Here is a tiny trained network, its code and every weight. The questions are about switching its units off for an input and a class, where a switched-off unit gives its printed mean instead of its output.

import numpy as np


def w(rows, s, z=0):
    codes = np.array(rows[::2]) - 128.0
    scale = np.full(codes.shape[1], s)
    scale[-1] = z or s
    return codes * scale


def f(y):
    return np.maximum(y, 0)


def log_softmax(a):
    a = a - a.max(-1, keepdims=True)
    return a - np.log(np.exp(a).sum(-1, keepdims=True))


def net(x, mask):
    res = np.array(x, float).reshape(1, 5) / 4 @ E
    y = f(res @ A[0][:, :-1].T + A[0][:, -1])
    res = res + np.where(mask, y, B[0][:, -1]) @ B[0][:, :-1]
    return log_softmax(res[-1] @ U[:, :-1].T + U[:, -1])


A, B = {}, {}
E = w([
[172,150,120,98,69,190,197,143,41,150],'x0',
[159,164,38,198,102,97,116,106,175,201],'x1',
[112,6,191,170,123,136,103,159,107,87],'x2',
[182,82,122,93,160,184,99,233,162,108],'x3',
[101,1,78,110,73,115,179,118,236,80],'x4',
],0.011)
A[0] = w([
[149,106,160,183,99,158,132,158,46,143,254],'n1',
[80,86,120,129,150,115,53,167,135,62,166],'n2',
[99,33,158,97,90,119,197,100,117,28,152],'n3',
[150,146,67,196,56,154,158,93,100,175,61],'n4',
[155,184,119,223,179,72,95,141,174,171,21],'n5',
[160,75,101,110,55,124,81,132,165,90,68],'n6',
[150,89,109,98,80,153,172,207,217,70,105],'n7',
[143,166,127,69,116,194,93,163,155,98,242],'n8',
[128,194,199,72,254,146,131,162,99,106,80],'n9',
[145,178,106,97,82,158,203,65,133,226,186],'n10',
[129,119,217,106,98,166,108,145,72,82,35],'n11',
],0.0096,0.0033)
B[0] = w([
[135,102,202,42,195,62,99,150,161,100,195],'n1',
[158,123,190,154,135,162,114,142,79,122,211],'n2',
[60,40,128,187,117,73,159,88,158,40,249],'n3',
[204,205,131,15,165,123,165,119,64,157,216],'n4',
[13,61,82,186,130,81,93,127,180,126,224],'n5',
[71,131,93,86,149,142,125,206,98,97,194],'n6',
[95,68,128,61,145,120,164,124,168,91,234],'n7',
[126,126,86,121,147,81,132,145,153,109,196],'n8',
[120,156,106,54,176,76,197,192,151,109,226],'n9',
[174,178,118,88,68,59,153,146,101,159,248],'n10',
[139,105,186,170,187,161,4,115,119,119,195],'n11',
],0.011,0.013)
U = w([
[141,190,86,131,59,138,159,87,84,127,49],'0',
[96,115,127,249,130,164,93,104,153,139,66],'1',
[122,137,86,100,142,115,158,153,160,124,254],'2',
[136,157,178,162,119,149,119,104,138,136,31],'3',
[178,157,180,89,152,149,125,152,96,162,100],'4',
[111,143,107,161,128,103,101,82,174,147,129],'5',
[83,62,152,156,135,142,118,109,144,75,155],'6',
],0.014,0.0044)

Each question gives the input, the list of numbers given to net, and the class t.
The units are the neurons (one row each of A and B). Each row of codes is followed by its name. A weight is (code - 128) times the scale printed after its matrix; where a second scale follows, it is the last column's (A, B and U).
mask holds one flag per neuron, in row order. A switched-off neuron (its flag False) gives its mean, the last column of its row in B, instead of its output. The means were averaged over made-up inputs and are rounded, as every weight is.
A unit's drop is (log p(t) with every unit on - log p(t) with that unit switched off) / (log p(t) with every unit on - log p(t) with every unit switched off).
The circuit of an input: a set's keep is (log p(t) with only the set's units on - log p(t) with every unit switched off) / (log p(t) with every unit on - log p(t) with every unit switched off). Starting from all 11 units, units are removed one at a time, each time the one whose removal leaves the highest keep (on an exact tie, the one counted first), for as long as the keep stays at least 0.8.
circuit, biggest first: the units of the circuit, biggest drop first
unit that matters most: the unit with the biggest drop
k most important neurons: the k neurons with the biggest drops, biggest first
drop of u: that unit's drop, to one decimal
input [6,3,-4,-7,-8], class 4: 2 most important neurons : (n1; n4)
input [-1,-2,-2,-3,3], class 6: 2 most important neurons : (n4; n9)
input [-3,8,-8,-3,-4], class 0: circuit, biggest first : (n10)
input [-1,3,6,5,-6], class 4: 2 most important neurons : (n3; n7)
input [-6,6,3,-5,-8], class 1: 2 most important neurons : (n5; n10)
input [-7,-3,-7,-7,-2], class 5: circuit, biggest first : (n5; n7)
input [-6,-4,1,7,-6], class 4: 3 most important neurons : (n2; n3; n11)
input [-6,8,1,4,1], class 6: 2 most important neurons : (n6; n11)
input [3,-5,-2,2,1], class 6: 2 most important neurons : (n4; n10)
input [4,-7,0,5,-2], class 6: 3 most important neurons : (n11; n4; n10)
input [8,0,-6,-8,-4], class 4: 4 most important neurons : (n4; n1; n3; n5)
input [-1,1,-7,-4,-6], class 0: 3 most important neurons : (n10; n7; n1)
input [4,-1,-3,-6,-5], class 4: 2 most important neurons : (n1; n3)
input [-4,7,-8,5,-3], class 5: unit that matters most : n5
input [-2,5,-3,5,8], class 6: drop of n3 : -0.3
input [-7,-7,5,-5,-7], class 4: drop of n7 : 0.2
input [1,6,-6,0,4], class 0: drop of n9 : 0.1
